Each row has a name. After each piece below comes the name of the row it's from, unless a question asks for something else. Each question is about the rows just above it. Places in a row count from 1.

  5.7 -43.0 -42.8  -5.8 -24.5 -25.6 -37.3 -40.0  -9.5   4.2 -17.5 -28.8   1.4 -14.9   9.3  -9.4 -19.3 -13.6 -37.9  -4.6 = A
 39.5  24.5  63.3  20.1   7.5 -68.3  49.5  31.0  38.4 -27.8  -9.4   5.7  48.0  50.8 -28.9 -87.5 -43.1 -41.3 -45.3  76.2 = M
-25.1 -33.5 -54.2 -18.5  -7.7  44.7 -51.0 -37.1 -31.3  29.5   0.1 -10.1 -30.3 -42.7  32.0  71.3  49.2  37.7  26.5 -58.5 = G
-24.1 -23.0  47.7 -66.2  68.9 -77.4 -14.8 -38.7 -58.3  49.8 -87.9  59.3  57.2 -52.3  33.9 -38.0  20.0  55.2  15.6  11.3 = U
-42.7 is at row and place
G, 14
Where in the named rows is -43.0?
A, 2
Row and place of 20.1 in the named rows:
M, 4
Row and place of -5.8 in the named rows:
A, 4

 -1.6  -0.2  -1.3   3.6 -12.2   7.3  -7.5  28.5  -4.1 -22.5   8.0  16.8  -1.9   3.1   0.4  -3.0 -19.9   4.0 -11.7   2.6  -9.6  -3.9  R
 66.2 -14.8  -5.0  -6.0  -3.5 -15.6 -14.0  -2.2  -7.8  25.6  16.5 -24.5 -20.0  -7.0  23.4  -8.5   5.7  -6.8 -29.0  16.6  39.0   1.5  Q
-13.3 -28.5 -28.6 -11.8  16.0  -4.7 -14.4  10.3 -35.2  -1.4  14.1 -10.6  -4.9   1.3   1.9  13.8  16.0  15.9   6.4   9.5 -17.0   5.7  E
 -5.2 -10.2  -6.2   3.5  15.8   7.5  -6.1  -0.1  -8.5  -3.9   1.2 -12.7   5.7  -1.7   6.2  -5.2  10.9  12.2   2.3   3.0  13.9 -10.9  F
  3.9  31.7  -8.3  15.0   4.5  21.0   6.9 -47.0   0.0  33.9   5.1 -13.3 -17.7 -13.2  16.3  60.9  20.3   3.0   8.0   3.0  -6.9   0.8  T
 11.7 -45.2  -9.9 -39.9   6.7   1.2 -39.4  -6.5  58.0 -39.5  20.7   3.4  -5.9  13.2  13.7  40.0  27.1  27.2  26.9  21.6  21.1  -1.5  L
  1.2  16.9 -22.8   8.7   0.5  11.8 -12.8 -17.3  22.2 -27.9 -16.7 -14.0 -48.9   3.2  -1.5  21.7 -28.3  -0.5  23.8   3.3  14.8  -0.4  W
  0.5  10.5   1.5  35.1   3.1 -18.5  -9.5  -7.1   5.1   8.0 -11.6  31.8   6.0 -15.0 -38.4  32.6  -7.2  -7.1 -25.4  -3.2  20.3   4.9  Y
  0.5  10.5   1.5  35.1   3.1 -18.5  -9.5  -7.1   5.1 -16.7   5.2  31.8   6.0  -5.4 -38.4  32.6  -7.2  -7.1 -25.4  -3.2  20.3   4.9  D
  5.0  45.7 -12.0  25.3   4.3   8.6 -57.1 -15.4  22.0 -45.1  10.6   4.4   3.2 -17.7 -10.2 -17.8  18.4   1.3  25.7   8.0  65.2   1.8  J
-15.8  -5.1   4.6  -5.7   1.5 -17.4  65.9 -17.2 -32.7  -7.7   8.3 -13.0  26.6 -21.2 -10.0  42.1  -0.4  27.4  -5.3  25.8 -39.7   0.5  H
 -8.1  -5.0  26.7  -9.8 -10.6  24.5   4.1  17.4   9.5 -20.6 -13.5  -1.0  15.7   5.3   1.0 -40.3  -4.4 -10.5  23.6   7.2   7.0   0.1  X
Row and place of -6.1 in the named rows:
F, 7
Row and place of -7.5 in the named rows:
R, 7

  3.6 -13.9  69.3 -13.8  25.2 = Z
 10.8  17.2  69.3 -10.2 -36.8 = V
 37.2   3.4 -10.1 -21.5 -20.5 = P
Row and place of 17.2 in the named rows:
V, 2
Row and place of -13.9 in the named rows:
Z, 2
Row and place of 25.2 in the named rows:
Z, 5
Where in the named rows is -10.2?
V, 4

-48.7  10.4  53.2 -48.6 -57.4 -15.8 : B
  4.8  41.5 -33.6  -7.5 -17.8  30.4 : K
-12.8  10.4  53.2 -48.6 -57.4  89.7 : C
 6.8 -0.8  4.4  9.6  0.9 -1.3 : N
 29.8  -2.5   2.9 -19.0 -21.2 -64.1 : S
Row and place of 9.6 in the named rows:
N, 4
-19.0 is at row and place
S, 4
-48.7 is at row and place
B, 1

-6.1  5.4 -0.1  2.3  4.1  9.7 -2.8  8.2 -> zusuz
-6.1  5.4 -0.1  2.3  1.5  6.4 -5.3 -2.3 -> gat
-11.5  -8.0   1.1   4.7  24.7  13.5   8.4  -0.8 -> katu
10.5  0.0 17.0 -0.4  7.8 70.2  1.6 10.1 -> vezet
-0.8 -9.3  0.6 -1.3  5.9  1.9 41.1  6.3 -> kot
 14.6   0.7   3.3 -11.7  -4.1   7.0   6.5  47.3 -> kul
  6.9  14.3 -21.0  -1.7  -5.0   4.3   7.5   3.4 -> vapom
4.1 is at row and place
zusuz, 5
Where in the named rows is 6.9?
vapom, 1

 15.1 -29.4 -54.9 -29.5 : Rudev
 15.1  -8.8 -10.0  -4.4 : ripi
-1.8 -1.9  0.0 -1.8 : Gada
15.1 15.2 -1.9 -2.0 : bise
Row and place of -2.0 in the named rows:
bise, 4
Where in the named rows is -4.4?
ripi, 4
Where in the named rows is 15.2?
bise, 2
Where in the named rows is 0.0?
Gada, 3
Where in the named rows is -8.8?
ripi, 2
Where in the named rows is -29.5?
Rudev, 4
asked: -1.8 -1.9  0.0 -1.8
Gada

